Below are the code and all the weights of a small trained network. Each question names an input and a target symbol and asks about switching units off, where a switched-off unit gives its printed mean instead of its output.

import numpy as np


def w(rows, s, z=0):
    codes = np.array(rows[::2]) - 128.0
    scale = np.full(codes.shape[1], s)
    scale[-1] = z or s
    return codes * scale


def f(y):
    return np.maximum(y, 0)


def softmax(a):
    e = np.exp(a - a.max(-1, keepdims=True))
    return e / e.sum(-1, keepdims=True)


def log_softmax(a):
    a = a - a.max(-1, keepdims=True)
    return a - np.log(np.exp(a).sum(-1, keepdims=True))


def net(x, mask):
    ids = ['αβγδεζηθλξπστφψω'.index(c) for c in x.split()]
    T = len(ids)
    res = E[ids] + P[:T]
    r = res
    for j in range(3):
        rows = slice(2 * j, 2 * j + 2)
        q, k, v = (r @ M[0][rows].T for M in (Q, K, V))
        z = softmax(np.where(np.tri(T) > 0, q @ k.T / 2**0.5, -1e9)) @ v
        o = O[0][rows]
        res = res + np.where(mask[j], z, o[:, -1]) @ o[:, :-1]
    y = f(res @ A[0][:, :-1].T + A[0][:, -1])
    res = res + np.where(mask[3:15], y, B[0][:, -1]) @ B[0][:, :-1]
    return log_softmax(res[-1] @ U[:, :-1].T + U[:, -1])


Q, K, V, O, A, B = {}, {}, {}, {}, {}, {}
E = w([
[110,120,107,147,151],'α',
[118,102,75,121,153],'β',
[109,104,145,160,146],'γ',
[129,68,129,112,238],'δ',
[106,109,133,184,136],'ε',
[113,97,168,186,159],'ζ',
[115,111,150,193,144],'η',
[103,113,141,159,150],'θ',
[125,147,128,193,125],'λ',
[129,139,62,192,130],'ξ',
[115,116,83,130,157],'π',
[250,158,35,136,182],'σ',
[105,125,115,186,127],'τ',
[125,181,107,187,122],'φ',
[135,89,100,78,63],'ψ',
[100,122,121,198,123],'ω',
],0.022)
P = w([
[55,222,69,83,212],'0',
[79,155,2,151,197],'1',
[100,107,64,160,165],'2',
[119,91,87,164,154],'3',
[121,74,106,165,145],'4',
[131,74,110,163,135],'5',
[137,72,124,167,131],'6',
[146,71,130,168,123],'7',
[151,73,134,172,120],'8',
[153,75,137,167,113],'9',
[167,81,141,173,111],'10',
[169,82,139,171,103],'11',
[172,84,140,161,107],'12',
[180,92,138,165,103],'13',
],0.0087)
Q[0] = w([
[114,190,176,118,122],'h1',
[153,7,151,137,136],'h1',
[98,124,187,149,118],'h2',
[79,107,76,183,93],'h2',
[122,123,162,128,72],'h3',
[94,93,147,147,142],'h3',
],0.012)
K[0] = w([
[49,104,179,166,108],'h1',
[235,115,72,101,144],'h1',
[80,101,248,165,107],'h2',
[149,174,103,152,47],'h2',
[116,130,107,58,99],'h3',
[222,177,82,135,140],'h3',
],0.011)
V[0] = w([
[170,143,70,162,117],'h1',
[13,32,103,117,104],'h1',
[147,103,125,85,22],'h2',
[182,77,146,107,238],'h2',
[167,162,81,201,214],'h3',
[1,123,168,194,201],'h3',
],0.0075)
O[0] = w([
[80,49,87,134,123,221],'h1',
[147,209,61,234,134,166],'h1',
[117,144,205,136,169,80],'h2',
[217,96,117,85,92,168],'h2',
[126,168,95,133,206,255],'h3',
[70,193,1,97,159,182],'h3',
],0.008,0.0056)
A[0] = w([
[129,99,126,106,147,216],'n1',
[90,143,109,93,50,113],'n2',
[69,183,115,188,128,107],'n3',
[76,75,118,87,139,105],'n4',
[105,111,114,24,77,114],'n5',
[151,112,153,195,200,176],'n6',
[150,140,84,162,145,216],'n7',
[129,48,184,121,84,108],'n8',
[83,89,183,161,191,209],'n9',
[226,135,89,130,66,160],'n10',
[93,171,2,132,183,151],'n11',
[99,165,60,115,128,254],'n12',
],0.01,0.0053)
B[0] = w([
[97,152,87,169,114,161],'n1',
[156,191,132,182,88,142],'n2',
[156,91,104,2,172,168],'n3',
[101,184,117,114,170,153],'n4',
[66,186,107,105,40,153],'n5',
[151,156,131,157,88,170],'n6',
[144,110,93,173,111,194],'n7',
[191,96,129,86,176,162],'n8',
[103,230,145,128,114,155],'n9',
[163,113,174,132,160,156],'n10',
[152,130,233,101,71,254],'n11',
[98,145,105,219,136,203],'n12',
],0.0086,0.022)
U = w([
[124,116,158,127,135,70],'α',
[163,140,106,96,180,144],'β',
[131,88,27,191,146,253],'γ',
[136,132,155,120,135,55],'δ',
[133,129,170,115,142,88],'ε',
[103,250,157,157,75,186],'ζ',
[145,135,137,124,128,19],'η',
[142,147,140,82,91,41],'θ',
[204,77,66,137,128,131],'λ',
[124,125,169,120,141,86],'ξ',
[121,126,130,124,141,86],'π',
[106,115,81,122,146,113],'σ',
[123,129,105,120,137,74],'τ',
[195,46,213,129,129,127],'φ',
[135,126,184,122,143,84],'ψ',
[125,130,148,125,133,42],'ω',
],0.011,0.0046)

Each question gives the input, a string of symbols that net reads in full, and the target symbol t.
The units are the heads (2 rows each of Q, K, V and O) and the neurons (one row each of A and B). Each row of codes is followed by its name. A weight is (code - 128) times the scale printed after its matrix; where a second scale follows, it is the last column's (O, A, B and U).
mask holds one flag per unit, heads first, then neurons. A switched-off unit (its flag False) gives its mean, the last column of its rows in O or B, instead of its output. The means were averaged over made-up inputs and are rounded, as every weight is.
A unit's drop is (log p(t) with every unit on - log p(t) with that unit switched off) / (log p(t) with every unit on - log p(t) with every unit switched off).
The circuit of an input: a set's keep is (log p(t) with only the set's units on - log p(t) with every unit switched off) / (log p(t) with every unit on - log p(t) with every unit switched off). Starting from the 12 units with the biggest drops (on a tie, the unit counted first), units are removed one at a time, each time the one whose removal leaves the highest keep (on an exact tie, the one counted first), for as long as the keep stays at least 0.8.
units of the circuit, in order: the units of the circuit, biggest drop first
top k neurons: the k neurons with the biggest drops, biggest first
heads that matter: for each layer, one digit per head in row order, 1 if its drop is at least 0.15 and else 0, layers parted by /
drop when u is switched off: that unit's drop, to one decimal
input ω ξ ψ, target ζ: units of the circuit, in order : n3, n5
input δ δ η δ ψ π, target ζ: top 4 neurons : n11, n8, n12, n10
input β φ ε δ, target ζ: top 2 neurons : n11, n3
input σ β δ β, target σ: heads that matter : 110
input ψ γ ψ ψ π, target ζ: units of the circuit, in order : h2, n9
input ψ ζ δ β ψ ψ δ π β ζ, target γ: units of the circuit, in order : n11
input ξ ψ ψ φ δ ζ, target ζ: heads that matter : 000
input γ ε θ η ψ δ ψ δ β, target ζ: top 3 neurons : n11, n8, n12
input ξ ψ ψ ψ δ ψ ψ α ξ λ δ ψ ξ ψ, target φ: heads that matter : 001
input σ ψ ε γ π λ ψ ψ ψ ξ β, target σ: heads that matter : 100
input ω ψ ξ ψ σ ψ ψ π ξ δ, target β: heads that matter : 101
input η δ ε δ ψ ψ δ δ, target λ: heads that matter : 110
input θ ψ θ δ ψ ψ δ, target γ: heads that matter : 010
input ψ η ψ, target γ: top 3 neurons : n11, n9, n3
input ψ φ ξ ψ α ψ δ ψ ψ, target φ: top neuron : n12
input τ ψ ψ λ γ ξ δ, target ζ: drop when h1 is switched off : 0.1
input ψ δ β, target ζ: drop when n4 is switched off : 0.0
input λ δ ξ ω ω ψ δ, target γ: drop when n1 is switched off : 0.3
